In the rows, 128 means zero.
Each row is followed by its class; each block has classes of its own.
[146 114 132 106 128 127  84  95 152  84 153 128 145 141  82 129 150 129
 143 113 148 131 105 111 154 132 141 172 109 101 116 135  89  95] -> L
[152 107 126 149 154 113 159 158 122 116 126 115 174 147 105 114 124  64
 157 111 134 117 108 135 102 128 149 175 144 159 120 124 175  92] -> M
[124 128  92 116  85 139  80 130 162  86 119 179 132 103 121 128 117 146
  77 181 153 126 142 169 122 115 135 144 145  83 111  81 110 121] -> C
[158 117 112 124 116 140 105 116 140  70 153 146 191 128  75 108 126  86
 105 161 164 148  98 144 158 129 162 146 171 123 131  70  55  64] -> D
[115 133  96 148 149  82 109  73 169 159 175 131 127 139 111 120 123 154
 110  82 114 128  96 139 143 110 116 131 182 128  95  79 107 143] -> Y
[113 118  77 131 112 108  98  68 177 182 168 147 113 145 139  88 133 189
 184  91  89  86 150 131 187 144 117 113 149  87 134  38 166 164] -> K
[112 127 102 131 133 107  76  88 181 148 161 130 113 156 101 105 117 133
 137  97 120 123 120 125 155 138 125 141 138 101 116  98 104 135] -> C
[151 127 103 143 135 110 113 139 124 114 167 114 155 128 136 129 134 101
 136 106 133 123 108 141 116 152 121 133 151 127 114 100 147 163] -> Y
[ 69 146 104 121 112 104  75  96 192 142 168 146 115 133 128 142 107 157
  84 105 106 113 143 152 178 129 136 133 146 117  94 105  69 140] -> M
[124 131 116 163 123  95 118 159 160  49 163 139 164 127 119 119 122  64
  69 158 147 133  79 145  85 110 152 177 175 148  85  95 115  83] -> L
[ 82 165 105 143 123 119 108 109 163 108 166 155 132 117 163 111 116 151
  67  72 117 121 119 170  98 116 143 119 183 144  62  80  91 138] -> D
[130 120 105 118 138 118  97 184 155  50 125 136 191 142 133 129 108 107
  31 116 157 125 121 160  96 132 183 155 149 159  81 113 136  99] -> C
[126 112 130 150 136  86 144 129 114 118 139 104 190 129 124 109 105  72
 110 132 123 125 117 120 120 145 149 120 141 159 146 116 144  74] -> S
[119 117  88 171 150 118 132 109 158  76 161  98 164 136 102 103 149  74
 149  51 107 112  97  98 132 141 124 159 171 154  82  95 118  64] -> L
[116 155  91 114 137  75 100  73 118 111 148 169 102 124 118 113 123 177
 110  94 122 136  85 140  94 140 144 129 174 155  60  89  89 146] -> D
[ 96 135  78 140  91 111  71 147 150 118 128 177  69 115 157 130 127 174
  51 106 121 105 126 142 124 102  96 143 174 121  67  87 123 198] -> P
[156 120  80 171 139  95  83 165 160  92 143  91 165 126 101 115 112  83
  95 115 105  84 112 126 122 118 142 146 145 138  98 125 145  49] -> K
[143 128 104 108 126  98  89 127 132 110 143 141 164 135 123 106 120 136
  98  92 135 122 113 147 140 132 149 123 165 149 101  65 122 146] -> D
[121 131 105 121 136 123 100  92 140 145 165 118 132 155 121 122 146 117
 139  86  88 105 124 120 154 147 142 167 153 132 117  96 141 166] -> Y
[192 101 111 102 148  68  94 108 122 130 123 110 135 133  78 145 112 174
 116 107 157 139  80 124 171 115 123 126 101 131 105 135  94 122] -> P
[137  96 146 127 135 134 168 124 122  74 107 100 222 138 121 118 135  75
 116  69 125 126 128 148 129 148 169 158 116 181 113 116 136  55] -> L
[126 119 106 153 142 176 128 153 152 129 136 128 215 137 140 130 111  73
 120 124 114 109 145  86 155 167 160 140 119 160 153 135 170  83] -> S
[175 106 112 113 167  68 144  84 119 155 105 130 157 137  74 102 114 140
 163 130 118 120 125 138 171 127 141 102 166 153 139 104 140  74] -> S
[179 103  83 149 137 125  99 109 139 130 159 103 125 162  80  93 150  93
 152 127 132 100 120 144 127 155 125 138 173  81 161 102 110 119] -> Y
[160 118  97 138 113 132  56 115 130 104 142 150  84 140  83 120 127 130
 155 196 137 120 115 114 106 148 125 159 162  95 170  90 134 112] -> Y
[149 113  89  95 153 159 120  74 186 139 148 150 146 156 106 131 127 144
 126 127 163 152  89 128 178 142 166 186 125 135 139  75 114 138] -> D
[205 118  85 146 145 109 119 128 112 129 111 135  90 132  97 119 131  92
 132 194 129  69 108 128 116 135 125 158 157 106 168 147 124 106] -> D
[162 129 118 143 120 193  72 145 175  96 124 193 109 159 118 139 117 129
 147 167 177 123 111 124 128 153 129 186 128 104 126 137 139 161] -> C
[164  91 106 119 136 145 110 139 156 142 123 182 141 134  70 142 104 117
 149 163 153 137 121 154 151 166 148 186  73 125 127 161 115  91] -> P
[176  92 101 110 128 148 163 100 146 161  85 135 133 147  64 131 124 126
 163 165 158 132 148 166 177 150 130 130 107  92 166 151  85  80] -> M
[172 106 122 114 170  89 131 140 137 134 156  68 222 128 115 145 105  54
 113  97 137 145  88 119 212 143 151 132 106 181 145 101 108 105] -> D
[110 153 117  96 112  85  61  89 146 125 162 168 137 138 123 150  88 153
  96 129 135 130 109 118 166 156 132 153 128 144  93 126 102 201] -> P
[112 129 124 117 123 115 142 141 146  61 119 107 189 130 108 134 108 113
  56 118 160 143 129 169 113 108 166 133 155 147  91 125  88  58] -> M
[157 111 123 150 104 139  90 122 172  96 133 156 157 147 100 118 105 142
 112 135 159  93 118 160  99 141 152 165 104 101 107 156 137  87] -> S
[153 122 109 131 118 109  91 152 136 107 119 130 189 147  93 131  99 107
  98 119 127 122 103 121 110 159 171 154  84 165  75 164 147  89] -> S
[148 117  90 130 126 106  85 135 123  95 159 124 186 129  95 107 120 106
 127  99 113 116 120 120 177 144 142 116 168 145 102  70 102  99] -> P
[ 87 119  92 152 140  49 182 123 134  97 158  69 200 120 136 114 118 123
  90  32 113 109 112 134 101 117 137 110 152 156  61  97 137  67] -> M
[155 103 135 110 102 201  91 124 184 117 124 154 151 141  77 137 148 124
 112 155 176 151 112 139 169  90 150 202  86  74 119 145 107 103] -> S
[140 137  99 108 145 179 129  70 169 135 110 114 142 141  71 128 138  95
 127 148 109 122 139 124 165 113 162 180 121  98 128 152  85  59] -> C
[160 111 103 119 119  90  97 135 150 127 190 156 142 176  45 102 141 147
 162 158 162 133 101 118 128 142 139 142 128  63 110 127 111 113] -> Y
[111 129 112 162 152 115 144 107 160 116 143  99 189 142 115 109 111  58
  96  91 111 107 112 133  95 127 158 187 140 155 105 151 151  69] -> K
[145  98  89 138 122 145  76 137 197  90 139 206  77 148  88 118 128 133
 161 189 167  96 137 143 113 165 120 197 138  80 152 129 148 105] -> L
[138 171  73 157 122  69  61  97 123 136 170 137 111 106 151 122 133 157
  94 114  62  59 107 122 136 122 127  90 186 119  63 104 107 165] -> S
[146 111  89 152 141 176  72 162 214 134 131 175  82 149  78 119 129  88
  94 184 155 100 149 176 127 130 138 184 144  73 141 185  99  85] -> S
[151 122 107 137 124  84 144 144 116  73 125  97 182 141 104  97 118 104
 106  87 116  92 118 141 120 131 155 122 160 160  88 102 124  59] -> D
[207  70 117 132 161  66 131 110 118 165 132 108 181 137  52 112 146 125
 143 105 138 112  87 128 172 108 133 137  93  96 127 158 105  62] -> K
[170 112  93 132 126 131  93  87 114 111 160 120 102 156  73 102 170 118
 163 147 121  76 130 122 114 156 133 160 160  54 161 139 103 107] -> Y
[129 131 108 141 138  94 114 133 128  84 141 105 171 121 130 130 116 103
  83 133 100 108 109 126 129 128 172 145 146 165 104 111 131  68] -> K
[112 139  66 107 146  78  73  66 181 144 157 118  83 132 127 135 115 181
  71 111 111 140 102 166 127 121 145 142 174 139 101  50 116 165] -> Y
[124 152  99 148 119  79  74  88 125  89 157 144 124 119 174 129 135 189
 100  70  90  66 109 112 117 140 122 107 174 143  74  86 127 168] -> L
[111 122 115 105 115 133 121 120 155  67 168 109 198 152 104 153 129 118
 116  58 143 139 111 139 135 186 165 185  77 146  51 153 115 118] -> Y
[190  94 121 130 145 167 118 168 175 105  88 170 145 157  92 128 119 106
 118 166 187 132 126 170 104 142 150 174 115 126 148 159 144  89] -> L
[170  93  85 145 112 103 119 122  97  74  97 166 100 131  93 112 124 154
 125 218 151 102 129 114 140 166 128  93 194 120 177  95 107  60] -> S
[135 146 123  91 157 129 133 110 135 122 118 149 141 162  65 122 106 122
 192 168 156 178 130  85 157 165 139 118 133 136 136 149 110  88] -> C
[112 154  99 114 127  91  95 123 174 132 148 149 137 121 152 127  93 173
  63 113 120 117 137 169 171 114 140  83 174 149  99  65  94 141] -> D
[128 101  99 138 142 117 135 120 158  73 146  91 188 140  82 132 133  92
  74  99 145 129  98 136 155 117 164 163 156 139  99 114  65  40] -> M
[159  98 108 123 123  83 112 125  91  89 101 113 202 122 121 108 117 118
 115  91 101 100 115 124 118 133 162 139 137 171 105  58 181  90] -> C
[160 115 108 125 136 114  97 154 148  81 113  91 194 128 120 148 109  81
  92 119 128 119 119 109 159 143 145 143 118 174 128 118 142  86] -> L
[156 106 105 151 147 108  66 208 110 106 158 110 146 157  85 106 147  44
 105  93 112  95 107  88 133 134 136 170 148 137 103 158 119 116] -> P
[101  95  78 137 141 123 117 136 141 139 161 106 143 124  60  81 162  61
 128  73 100 144 134 128 161 114 127 146 159 107 103  93  72  55] -> P
[126 110 104 133 129  98 105 133 171  52 148 135 175 121 133 148 101 109
  77 127 135 113 101 169 149 149 171 191 137 177  84  90 139  91] -> K

A new block, with new classes.
[131 129 105 141 135 167 101  96 126 132 138 125 170 164 131 138 123 187
  80 122 130 139 106 140 116 142 165 111  94 113 145 120 124 125] -> W
[108 132 142  85 131 115 144 138 130 133  83 130 139 122 135 139 139  88
 138 115 128  96 137 132 162 127 144 128 142 132 127 124 126 126] -> J
[132 115 142 103 153 107 110 140 119 128 139 124 110 148 118 120 123 139
 151 110 116 135 122 136  83 126 110 129 142 112 127 147 138 121] -> V
[129 128 154  70 142  68 144 171 124 136 128  77 135 146 119 132 147 100
 151 140 137 127 124 122 102 141  82 118 130 120  97 120 141 114] -> V
[155  97 119 139 129 127 147 128 133 111 135 129 117 134 134 119  96 157
  92 155 153 136 132 151 108 125 128 135 104 130 145 134 105 129] -> H
[116 141  80 157 123 139 179 132  85 124  85 149 103  96 124 146 128  69
 114 146 121  88 158 149 187 118 130 152 141 166 135 113 142 114] -> Q
[118 147 109  66  92 133 134 129 120 127 131 114 147 144 128 139  91  90
 151 109 129 109 150 147 118 114 137 106 127 155 122 146 149 118] -> R
[112 167  95 132 124 108 140 147 120 131  86 122 135 139 119 146 136  88
 147 133 144 107 146  93 146 134 124 130 165 140 115 112 147 138] -> W
[127 115 124 107 151 165 134  94 140 130 125 127 152 103 118 127 142 187
  96 134 140 129 119 128 153 158 154 106 106 124 121 119 133 161] -> A
[159  80 123 127 135 136 147 140 144 126 127 114 105 161 125 114  86 106
 112 133 139 136 132 154  51 149  93 124 123 124 129 159 134  99] -> V
[141 111 135 115 138 140 144 132 150 150 113  66 165 113 161 122 135 149
  98 126 138 105 144 140 114 136 131 117  61 141 125  88 111  81] -> Q
[127  99 136 129 142 168 151 118 137 115 102 134 112  92 144 107 132 120
 135 123 120 129 129 122 127 139 132 128 120 131 136 145 124 137] -> X
[146  96 112  88  90 159 174 135 155 136 130 113 135 122 148 141 116 102
 126 124 132 124 151 128 115 123 136 135 152 147 125 136 134 159] -> R
[131  84 119 109 120 136 123 100 161 112 162 148 137 103 135 101 133  98
 138 134 138 147 123 137 143 102 146 145 125 116 127 164 121 140] -> X
[119 141 142 103 189 109  99 132 121 134 127  64 150 156 122 102 159 153
 178  98 137 128 115 103  82 124 110 151 170 120 117 106 158 131] -> F
[125  83 120  77 127 146 108 129 163 154 151 103 165 127 147 134 122 140
 119 100 135 134 142 138 106 143 145 102  97 126 119 150 132 121] -> W
[142 129 114 118 111 144 172 116 143 143 125 154 151 108 118 151 110 127
 107 134 133 148 136 134 120 122 129 115 133 152 128 130 127 148] -> J
[131  97 140  84 107  96  85  82 135  97 182 121 167 144 129 130 149 146
 142 144 152 191 104 118 139 118 163 114 143 100 129 175 133 143] -> F
[119  92 151 182 127 129 112 107 143 120 146 151 107 128 127 106 110 121
 120 126 116 130 137 128  99 140 120 144 120 129 140 118 105  96] -> F
[123 104  77 132 134 142 122 152 143 119 148 113 123 123 125 133 105 150
 134 133 148 138 162 149 125 123 103 127 145 124 148 131 144 147] -> W
[130 125  88  94 104 156 169 102 132 131  90 121 142 102 125 150 151 137
 116 143 141 120 134 107 209 166 146  88 144 114 133 134 144 160] -> J
[108 145 139 110 152 106 109 139 119 147 142  75 144 130 130 133 147 192
 127 107 139 130 117 104 145 146 113 110 125 108 107  93 125 129] -> A
[147 133 111 145 149 132 169 150 121 121  50 105 142 134 130 141 139 128
 109 145 131 101 129 161 182 134 155 120 120 140 142 116 137 132] -> H
[132  51 108 143 128 139 117 111 196  95 136 147 130 127 133  93 129  75
 137 149 148 134 137 151 122 117 126 170 146 110 137 133 123 136] -> X
[139 101 122 158 136 132 101 127 166 115 130 138  94 159 107 118  83 137
 134 121 146 131 140 159  74 141 122 117 153 132 149 155 145 132] -> E
[130 114 136 172 143 129 114 139 148  93 139 150 104 131 118  97 112  98
 132 150 141 138 127 153 130 103 119 155 146 110 141 155 125 139] -> A
[122  94 128 106 146 108 109 118 132 133 146 113 145 147 131 112 146 129
 119 133 131 130 108 127 125 125 139 152 116 112 114 115 112 121] -> H
[156  89 127 131 165  82 111 131 179 130 140 103 133 142 118  84 121 128
 156 146 160 147 128 119  84 101 119 168 162 107 118 123 131 123] -> F
[150 112 106 102 146 156 134 103 134 144 123 113 156 148 123 109 106 146
 109 134 134 157 112 130  89 122 164 137 119 120 125 146 130 137] -> F
[113  73  60 149 148 139 112  94 140  98 108  94 175 146 151 133 174 148
 127 122 173 141 145  98 142 167 140 134 128 114 122 111 129 128] -> X
[144 137 128 162 147 102 120 121 123 148  86  71 116 157 130 106 157 152
 139 116 120 105 102  87 130 148 145 107 120 116 121 111 134  79] -> Q
[160 193 133 138 145 127 147 151 118 151 109 116 123 111 108 132  96 144
 134 134 142 120 125 137 122 129  97 105 134 137 114 130 162 130] -> A
[109  87 177 159 165  96  64 161 165 101 151 110 126 157 127 122 155 156
 173 112 125 151 127 133  56 118 132 134 126 125 156 134 115 132] -> J
[140  66 107  95 122  95 145 118 141 118 128 112 133 107 148 109 162 104
 146 157 142 127 143 113 175 129 130 139 132 103 122 126 119 132] -> E
[121 126 125 120 132 145 159  83 111 133 123 144 144  82 140 139 174 126
 120 137 124 126 122  99 171 131 141 147 151 141 120  96 125 155] -> E
[ 99  59 135 107 150  91  73 108 169 126 164 113 116 140 121 106 153 158
 147 112 139 142 118 100 125 147 129 134 155  99 112 125 117 131] -> H
[179  93 129  80 150 125 163 123 136 158 117 117 178 134 150 120 146 159
 122  88 122 143 110 138 102 113 166 121 102 132 109 162 130 140] -> X
[122 107 131 139 142 114 126 156 147 111 133 125 120 126 114 129 124 113
 109 151 157 125 148 155 136 157  94 124 120 119 120 140 132 133] -> H
[113  95 132 163 148 104 111 122 146 102 150 137 130  93 134 121 166 109
 135 169 146 135 144 127 155 124 108 164 134 115 130  97 114 132] -> E
[143  89 136 187 145 134 121 109 152 120 124 167 119 110 123  97 129  70
 123 159 137 130 145 120 105 152 115 160 122 113 117 142 126 102] -> F
[ 82 111 115  42 125 168 167  87 125 128  99 151 147  81 120 149 150 108
  95 121 141  98 141 115 203 170 173  95 131 156 109 147 146 164] -> W
[141 114 107  96 117 137 154 141 133 118 135 138 141 154 107 130 100 115
 107 149 133 175 118 157 109 115 132 111 125 117 135 181 130 158] -> J
[162 102 110 109 128 135 154  88 167 132 121 145 156 108 121 102 138 107
 127 145 155 141 136 105 139 128 155 139 150 118 109 159 139 155] -> F
[137  75 145 118 139 144 118 141 152 107 165 115 123 138 137 108 136 126
 120 133 130 146 130 151  88 131 113 139 110  97 140 161 116 136] -> V
[119  85 125 132 126 117 115 128 172 117 135  97 124 156 111 113 151 121
 139 127 136 131 141 110  90 173  90 113 144 120 116 118 147 126] -> Q
[116  91 137 156 137 117  98 122 146 124 155 129 114 130 129 122 145 120
 131 135 138 140 119 114 123 142 118 138 135 101 132 136 117 115] -> J
[118 106 131 160 124 143 116 116 149 118 153 120  94 130 121  84  99 107
 110 139 124 136 124 135 107 125 112 125 103 116 134 147 112  85] -> Q
[101 135 104 140 161 146 140 123  83 134 138 152  91 129 101 111 131 113
 140  96 122 123 132  88  96 144 115 148 159 150 101 155 145 158] -> A
[121 143 131 154 163 143 146 135  96 125  81 153  95 132 105 124 109 115
 118 138 109 124 108 140 110 156 106 130 130 134 124 121 142 120] -> X
[144 132 114 158  76 138 101 140 178 100 168 135 114 202 121 103  68 109
 126 122 142 140 145 154  31  85 120 155 144 122 164 146 111 141] -> Q
[116 118 146 165 120  90 114 119 128 114 156 146  97 109 113 124 114  99
 134 156 142 154 129 117 145 135  96 135 159 115 121 139 128 104] -> F
[ 94 124 150 108 125 120 132 136 134 106 105 124 108 119 132 121 144 110
 150 129 111 107 144 121 133 121 114 148 157 137 140  87 122 136] -> Q
[141  88  88 159 143 121 116 141 135 116 107  72 123 144 140 144 115 170
 142 135 151 132 151 136 121 159 104 105 141 122 137 111 152  95] -> R
[103 112 150 141 117 139 120 118 150 111 150 147 107  82 125 133 127 114
 118 157 139 146 128 129 165 137 118 115 129 114 141 143 114 128] -> J
[132  81 144 144 136 135 122 108 160 105 136 157 119 111 124  97 125  73
 131 156 144 133 145 131 109 140 118 158 139 119 126 150 130 124] -> F
[117 140 146  97 138 132 135 141  80 135 157 129 116 146 127 139 109 113
 132  92 121  98 139 148  70 139  93 137 131 161 114 134 152 112] -> R
[170  90  99 180 133 168  80 133 170 107 156 118 123 174 130 103  97 155
 140 121 143 139 147 156  48 136 128 126 118  99 155 176 147 128] -> R
[143 117 124 185 150 112 109 104 149 152 110 137 106  99 121 112 113 146
 142 135 131 140 129  95 129 134 141 134 148 118 120 122 125  95] -> F
[134  98 138 167 155 128 127 121 138 121 146 122 106 107 130 104 146 130
 127 143 138 146 110 113 135 126 120 135 130 106 136 152 117 116] -> J
[134  95 116 104 113 171 141 124 173 124 145 129 129 116 128 130 118 138
 109 115 142 133 158 140 113 152 119 111 130 114 133 160 129 160] -> V
[116 125  80 160 173 119 119 144  94 125 117 101 123 183 115 113 130 122
 140  96 138 136 144  94  52 153 103 132 122 123 107 153 131 102] -> V
[130 154 118 190 130 136 125 123  97 130 165 123 108 110 128 156 132 193
  94 124 135 115 133 149 142 123 125 132 117 146 154 102 126 119] -> Q
[156 137 139 158 143 105 140  94  90 160 117 120 167 112 147 139 150 155
 106 119 123 102 120 127 158 134 160 127  80 143 120  95 119  66] -> F
[171 188 116 108 118 107 126 122 109 174 165 107 178 168 138 150 113 173
 111 129 148 127  98 109  57  88 143 157 123 144 122  75 125 131] -> W
[152 211 160 149 119 159 114 144  81 158 127 153 113 143 121 164  78 138
 111  79 123 119 123 151  73 149 126  86 110 153 127 196 156 117] -> H
[127 114 131  68 106  99 146 132 126 131 144 110 127 142 134 116 118 104
 138 126 135 129 123 111 126 122 114 115 141 125 117 145 132 123] -> W
[122 103 144 114 132 111 108 128 148 128 152 119 128 104 148 126 129 124
 123 150 149 132 123 125 147 117 131 138 127 111 129 125 118 112] -> W
[164 132 103 151 130 134 132 132 108 129 140 118 133 148 135 126 120 170
 131 102 121 123 141 142  99 118 138 113  96 123 150 156 124 115] -> V
[143 142 121 109 135 121 123  87  97 151 160  92 187 143 157 108 159 191
 127  83 109 126  91 118 166  80 172 132 100 114 127 107 109 112] -> A
